Each row is shifted at random along 4 fixed directions that mean nothing.
Known rows, with every way that one mark hangs from another:
S[R U[D Q Y]]: [-241   67  -59   28  -99  -36 -233  -18  -14 -432   30  121   42 -164
  260 -230  -51 -132  170 -373  356 -299  -78   66  -10  -32  -74  151
  292  -73  144 -338  103 -132 -112   59 -148   66 -125  150 -172  -45
  152  -56  -42 -366]
D[N Q[U[A]] R Y]: [-111   61 -227 -241   68  343 -391  478 -284 -313  298  386   -3  204
 -369 -290 -223   91  -22 -359   62 -249 -181  264  175 -160 -117   -2
  613  307  -10  -25 -104   24   68 -125  347  118 -182  -81 -282  -45
 -107 -225 -134 -609]
D[Q R Y[A N]]: [ -41  -62 -124  -59  127  277 -106  111 -129 -195  -32 -174 -125  175
  237   40  149  144   39 -182  304 -237   40 -232  193  -95 -228  -98
  157  -44 -163 -156 -174   80   86  274  116  -75  -16    9 -202   -2
 -389 -210  -68 -122]
R[D[Y[Q]]]: [ 106 -293   95  -46  125  222  -24  -16  -20   88 -373 -137  464 -138
  434  490   31   28 -205 -162  -80  398  417  -93  121  -68   10  151
 -170  -70  244   24  -23  -14  154  182 -383 -152  221  205  -35  -48
  -86  348  214  239]
C[Z[A S[R U[Q Y]]]]: [ -65  163  -15  210  -40 -115  253 -270  266 -294 -183 -226 -677  -67
  761  -56  471 -394  277 -121  623 -555  -13 -216   23  104 -165    2
 -245 -475 -218 -261  177  155 -164  388 -145 -180  -72  264 -179   13
 -187 -345   -2  106]
Z[S[R[D]] U[Q Y[A]]]: [ -68   75   72   81  100 -148   -3 -201  199 -658 -113 -398 -321 -304
  617  136  181 -239   81  -83  486 -640 -144 -189  -57  -31   16  227
 -548 -337  -29   23 -377  -71 -435  315   15  -67  312 -328 -106 -573
 -300 -116  376  342]
U[D[N Y] Q]: [ 142 -338  145    6  167   52 -227   73  -10 -709  -79 -462  121 -316
  625  358   70   45   39 -253  186 -442  -97 -227  223  -63 -237  367
 -505 -157   -7  173 -741 -279 -196  120  104 -180  510 -362 -254 -631
 -482   18  391  534]
N[D[Q Y[U]]]: [ 197   30   19  105  175  361  237 -122  105 -168 -371 -604 -405   81
  729  316  421 -120  186   38  649 -429  249 -493  108 -349  144   73
 -293 -174 -386   50 -241  264  -50  651  -82 -186  111 -314 -267   30
 -708 -336   77  527]
Z[C[U] S]: [ 128  170   49  104  -14 -182  340 -194  153   21  -57  -28 -366   23
  286  -50  158 -203   -8  224  152 -139   72  -71 -185   10  123  135
 -234 -205 -101  115  160   61 -207  102 -235   85   78  -98   57   -9
  -12  -88  114  269]
C[Z[S U[A[N] D[Q] Y]]]: [ 243  -56  119  -16   50 -222  243   44  258 -305  -32 -173 -318 -221
  481  228  168 -317 -106   -9  -89 -141  -46  -26    4  218   23  279
 -680 -252  -28  246 -322  -95 -204   13 -118   -1  392 -185   64 -314
 -161   28  398  634]
A[Y[N[D] U[Q]]]: [-299   15  -48  134 -125 -141 -130    4   33 -343   85 -278  185 -153
  -84  -16  -81   89  126 -190  306  -42   39  -35   -2  -48  369   76
  440   95  157 -212  113  -37  -66  274   80   23   29   -6 -216  -88
  154  -89  -93 -265]
U[A D[R Y[N]] Q]: [-298   88 -112  -71 -128    2 -300  190 -118 -389  241  277    1   54
  -34 -328  -95   25   60 -427  107 -156 -167    6  -56  143 -159  136
  567  107   98 -372   26 -109  -11  -12  -12  161 -139  219 -171   49
  139 -149 -191 -539]
A[U[Y[N]]]: [-194 -162   -7  117  -26 -262  -96  -53   15 -535  185 -359  184 -254
    8  100  -91  129  -27 -100  133 -216 -127   75  139   11  104   75
  155  -28  218  -27 -204 -234 -193   17  215   -5  281 -132 -173 -442
   68  -20  101 -181]
D[Y[N Q]]: [ 129 -216   35 -148  179  111 -197  270 -123 -371   64 -298  124 -163
   34  265 -131  184  -66  -62 -119 -171  -57  -88  187  -64  -27   53
 -396   46  -10  300 -630 -156  -51   50  284  -59  399 -484   15 -490
 -415  116  385  339]
Y[A[U[D Q]] N]: [ 134 -290   63 -128 -131 -350  -74  -20   70 -172  -24 -163  345 -237
  288  260 -125   88 -351  -25    6  429  240   12   50  358 -143  214
 -181 -217  254   35 -194 -267   97 -111 -225  -57  285  141  -17 -253
   48  332  225   33]
A[N U Y]: [ -53 -176   41  279 -100 -315  158 -261  238 -177 -156 -559  172 -169
  277  260  153  -91  -21  -28  201 -119    5  -39  200   57  306   96
  -51 -127   20  -59   24  -12  -46  216  -34 -223  253   25 -229  -87
   46 -158   -2  146]
Z[S[D R] U[Y[Q]]]: [-130  100   22  100  139   -6  -77  -85  115 -618  -91 -209 -113 -338
  384   38   46 -143  190 -241  310 -565 -153  -77  -50 -198  201  218
 -361 -204   88  -31 -248  -36 -412  273    9   24  275 -346  -74 -509
 -114  -25  357  225]
C[D[R Y] U[A] Z]: [ 178  247 -241 -396   -8  185   17  500 -133  173  421  724 -212  206
 -481 -401 -328 -187 -201   99 -652  204 -153  400 -172    2   51   11
  127  292  -34  318  -91  -80   10 -557  -24  505 -136 -336  207  156
  131   20   71 -115]
D[N Q R Y[A U]]: [ -38 -144 -169  -51  136  294 -125   96 -141 -215  -56 -189    1   90
  352   66  124  184   18 -266  513 -124  189 -133  266 -174 -277  -78
  381  -93  -47 -229  -58   58  147  275   59  -96  -53  185 -390  -36
 -308 -159 -140 -317]
A[N[D[Q R]] U]: [  83   24  -36   88  -19   95   72  -73  116   -7 -180 -200   -6   83
  214   32  143  -57   72  -65  307  -82   75 -166   41 -174  246   92
    9   -2 -185   -5   65  214   30  233 -129  -74  -27 -104 -222  153
 -123 -209  -83  200]
Q[U[Y[A N]]]: [  80  -24    0 -108   -1  -41  203  158   -9   17   24  -94 -250  116
  -25  141   83  -87 -246   59 -100   42   96  -52   74  249   11   -5
  -33   12  -31   37 -157   47   42  114   46   56  115  -37  160   69
 -220  -55   61  -35]
D[N R Y[Q U[A]]]: [  97   29 -164 -147   67  320   96  223 -104  124  -92   92 -250  246
  217  -59  143   15  -54 -215  179   34  219 -155  135  -17 -161 -102
  259   -6 -178 -170   51  203  253  238 -130   28 -131  197 -113  301
 -286 -159 -149 -187]
R[D[N Q[U[A Y]]]]: [  15 -181   24  -35   62  184  -21  138  -39 -110 -177   34  102   25
  299  236   91  -78 -182 -291   81  146  200    7  167   56 -126  209
  203   44  143  -90   26   63  126  123 -182  -93  113  311 -205   16
  -95   10  -42 -118]
Y[N[D] U[A Q]]: [  73 -132  111  184  -59 -140  225 -256  203 -221 -284 -577 -243 -119
  749  266  366  -23   30  -69  679  -52  326 -456   47  162  -81  156
  -85 -353 -106 -211  -26   82   25  486 -260 -240  113  229 -259  -26
 -305 -121  -53  194]
U[Q Y[N]]: [ -84   74  -39 -240  -75  -95 -295  451 -128 -371  395  191  -54  -43
 -448 -220 -303   58  -28 -137 -332 -130 -305  152  -26  161   32   63
   -8  284   21  175 -383 -231  -52 -224  359  198  118 -374  136 -251
  -24    6  178  -84]
C[U Z[S]]: [  94 -237   66  135   75 -244  113 -250  183 -233  -43 -274  182 -362
  475  288   75 -112  -83   93  142  149  190   96   39    3    6  157
 -285 -390  250  155   77 -153 -212  -15 -190  -78  203  121 -147 -428
  148  274  300  285]
N[D[Q[U[A]] R]]: [ -99  409 -215 -204 -138  331 -104  277 -120  243  113  615 -180  436
 -462 -448 -122 -111    4 -137   76  123   60  128 -194 -108  239  -38
  700  336 -109 -159  438  312  155   23  -87  256 -552   91  -46  581
  129 -233 -336 -572]
S[D[Q Y[N]] R U]: [  76  -68 -194 -346  199  372 -376  577 -271 -154   62  539  293 -162
 -261 -175 -405  102   21 -412 -290   39  -76  408  178 -296  -52   24
   64  207  213   75 -270  -70  172 -348   75  157  156 -211    8 -135
   50  198  169 -211]
D[R Y[A N Q U]]: [  11  180 -194 -262  110  218  -76  351 -201 -156  239  -54 -395  202
 -183 -194  -68  119  -19   33  195 -287 -107 -148   16  -82  -49 -215
   69  113 -288   39 -377  100   -1  194  339  208   -6 -448   54  -70
 -486 -203   38 -164]
S[U[A D[N R] Q Y]]: [ 141 -160  -26 -232  -52   -8 -145  253  -51 -238   42  275  123 -125
  233  -14 -152  -60 -195 -332 -114  118   93  175  115  189 -297  232
   21  -37  215  -39 -204 -245  137 -280 -247   67  113  162  -51  -77
   56  158  127 -113]
A[U[Q[D]] Y[N]]: [-133   79  -67  -78 -155 -158 -143  200   -8 -228  183   12  142   -6
 -273 -102 -211  -96  -89  -69 -118  -27 -118  132  -22   94  379  147
  185  224   46   84  -37  -49  -73   31  105  148   83 -247  -25  -51
   83  -59   59 -110]
Y[A N Q[D[R]] U]: [-174   -4  -41  -40   83   31 -187   54 -145 -440  176 -377  -79  -24
   70  -17  -34  182   -2   -5  547 -296  -47 -286  -31  -15  -92   -6
  159  -24  -62 -112 -308   14 -224  356  251  119   63 -295 -124 -370
 -379  -52   23 -189]
Y[A[N U[D]]]: [  12 -153   18   64 -120 -337   70 -143  148 -135  -20 -257  124 -149
  235  140   25  -31 -170    2  152  112   31    2   44  236  -15  141
  -38 -160  108 -103 -101  -92   -5  -12 -106  -46  232  105 -112 -119
   76    6   -6  -26]
U[A D[Q] Y]: [-169  -51  -12 -103 -112 -104 -334  148  -47 -544  252   83  190 -140
  -24  -49 -224   35  -77 -263  -26  -96 -155  159    1  132 -113  227
  215  104  262  -98 -256 -335  -83 -197   75   96  106  -40 -130 -301
  103   42  103 -311]
U[A D[N Y[Q]]]: [ 337  -69  -55 -445   93  185 -147  604 -150 -123  167  329  -44    7
 -172   35 -284    2 -258 -125 -606   78 -124  143   72  128 -147  168
 -412  218  -15  361 -713 -167  132 -361  103  189  380 -458  209 -199
 -303  123  359  290]
Z[A[Y] U[D Q]]: [-205  -25   62   16 -326 -382 -224  -65  150 -308   58   64  430 -309
   24   91 -258  -80 -171 -242   38  225  152  289  -79  293  203  302
  195    5  496  -84  218 -299  -24 -125 -216  -66   38  238 -100 -186
  464  209  112 -328]
S[D R U[A Q]]: [ 158 -163  -41 -324  -71  -56 -400  252  -67 -135  -17  539  466 -359
  -13 -115 -443   25 -190 -334 -159  327   80  486   67   88 -252  166
  -83  -84  394   23 -123 -316  200 -581 -239   -5   48  135  -12 -198
  306  457  232 -309]

Rows:
[ -31 -111  -10 -136   74  -16 -118  230 -121 -329  180  -54  103 -100
 -121  124 -162   28 -196  -73  -85  -70  -57   99   59   62   26  150
   76   86  181   66 -372 -127 -124  -33  176  137  264 -237   21 -294
 -119   60  167 -138]
Q[U[D[Y[A N]]]]
[-521  115 -134  199  -98   83 -158   62  -70 -343  143  -18   40   70
 -164 -204   31  119  287 -413  277 -162  -63  -69   -2  -88  217   20
  868  234  157 -488  327   87  -39  317  109   95 -158  286 -284  138
  253 -297 -383 -582]
U[Y[N[D[Q]]]]
[ 140 -119  -40 -358 -191 -229 -290  132  -40   -9  147  323  535 -139
 -150   -3 -433   85 -436   -2 -247  579  182  321  -80  237  -69  150
   -9  -22  343  135  -87 -343  137 -451 -228  142    7   20   93 -135
  275  469  257 -245]
Y[A[U[D[R] Q]]]
[-167  -74  -24   18  159   94 -294  159 -150 -513  251 -144  206 -194
 -330  -51 -222  304  155 -148   -2 -350 -299  -19   21 -275  109   50
   80  174  140   65 -443 -136 -269  -69  372  133  239 -501  -73 -492
  -41  -13  123    2]
Y[N[D[R]]]
[  11  296 -128 -158   63  276   69  392 -139  -20  121   63 -581  352
 -200 -194   80 -150   57   -3   69 -350 -127 -156   -7  -39  182  -88
   96  245 -422   90 -139  325   -6  351  283  158  -71 -362   72  204
 -479 -382  -57  -22]
D[Y[N Q[U]]]
[ -67  296 -101 -232   36   22 -177  447 -179 -342  442   93 -368   49
 -414 -367 -257   30   80   55   57 -299 -351  -52 -211  -46  140   13
    9  286 -222  151 -419   34 -203   59  405  400  110 -676  150 -250
 -275 -132   99  -34]
Y[N Q U[D]]
[ 164   44  -87 -142  201  465   19  291 -161  -46  -88  -24 -303  277
  140   27  153  -51   -1 -137  122 -335   22 -217  169 -190  -34  -20
  -48   92 -342  112 -236  249   30  319  109   10  -20 -273  -69   93
 -576 -243   55  151]
D[N R Y[Q[U]]]
[-401  159 -123   36 -350 -325 -323  -19   35 -343  258  159  382  -92
 -258 -289 -302  -79   -1 -226  143   64 -104  308 -120   73  384  175
  689  171  273 -252  366 -183  -81  -42  -36  157 -170  136 -236   19
  523  -44 -138 -656]
A[U[D Q] Y]
[  53  125  -85  -10   62  268  238   65   24  151 -165  -78 -194  107
  117   71  138  -84   69  -16  118    7  234 -140  -23 -220  300  -18
  126   60  -87  -58   56  230   74  303 -146   84  -14  -82  -22  293
 -157 -160  -73   90]
N[D[Y[U]]]
[ 428 -389  -12 -333  158   75 -182  251  -82 -268  -27 -181  280 -185
  239  359 -176  182 -356  -39 -182   34  102   79  324   -2 -276   99
 -574 -141   53  433 -759 -314  103 -271   92 -125  429 -408  -56 -501
 -430  252  507  359]
D[N R Y[A[U[Q]]]]
[ 180  128    0 -241  115  266  -36  197 -118   27    9   -9 -114  120
    7   -9  -80  -58 -107  148   90  -52   88 -186 -134 -134  102   40
 -247   95 -200  241 -245  120  -91  191  -24  204  -48 -495  158  -41
 -418  103  223  265]
Y[Q[D[R]] U]
[  -7  333 -179 -176 -210  -85  -65  215   35    5  222  207 -324  224
 -358 -415 -122  -97    2   35  126 -119 -213   60 -151   86  198  -38
  175  188 -281   12  -47  138   39  -62  166  190 -177 -282  -30  215
  -36 -325 -167 -216]
Y[A[N[D[R]] U[Q]]]
[ -32  -39   -1   -1   70  220   91  162  -93  110  -93  154   36  152
   -8   67   79 -145 -102 -164  -44  100  151  -16   34   25   99  179
  337  155   70  -79  189  239    3  195 -130   97  -47  188  -44  223
  -17  -39 -152 -104]
Q[D[N] U]
[  98  -34  -85 -128   41  166   58  141  -64  -25 -100  114 -108   61
  337    4   55  -76  -88 -219  121   31  189  -69   83   49 -173   62
  110  -82    6 -172  -33   73  149  103 -288   59   33  183  -42  159
 -140  -21  -31  -97]
S[U[A D[R Y[N Q]]]]
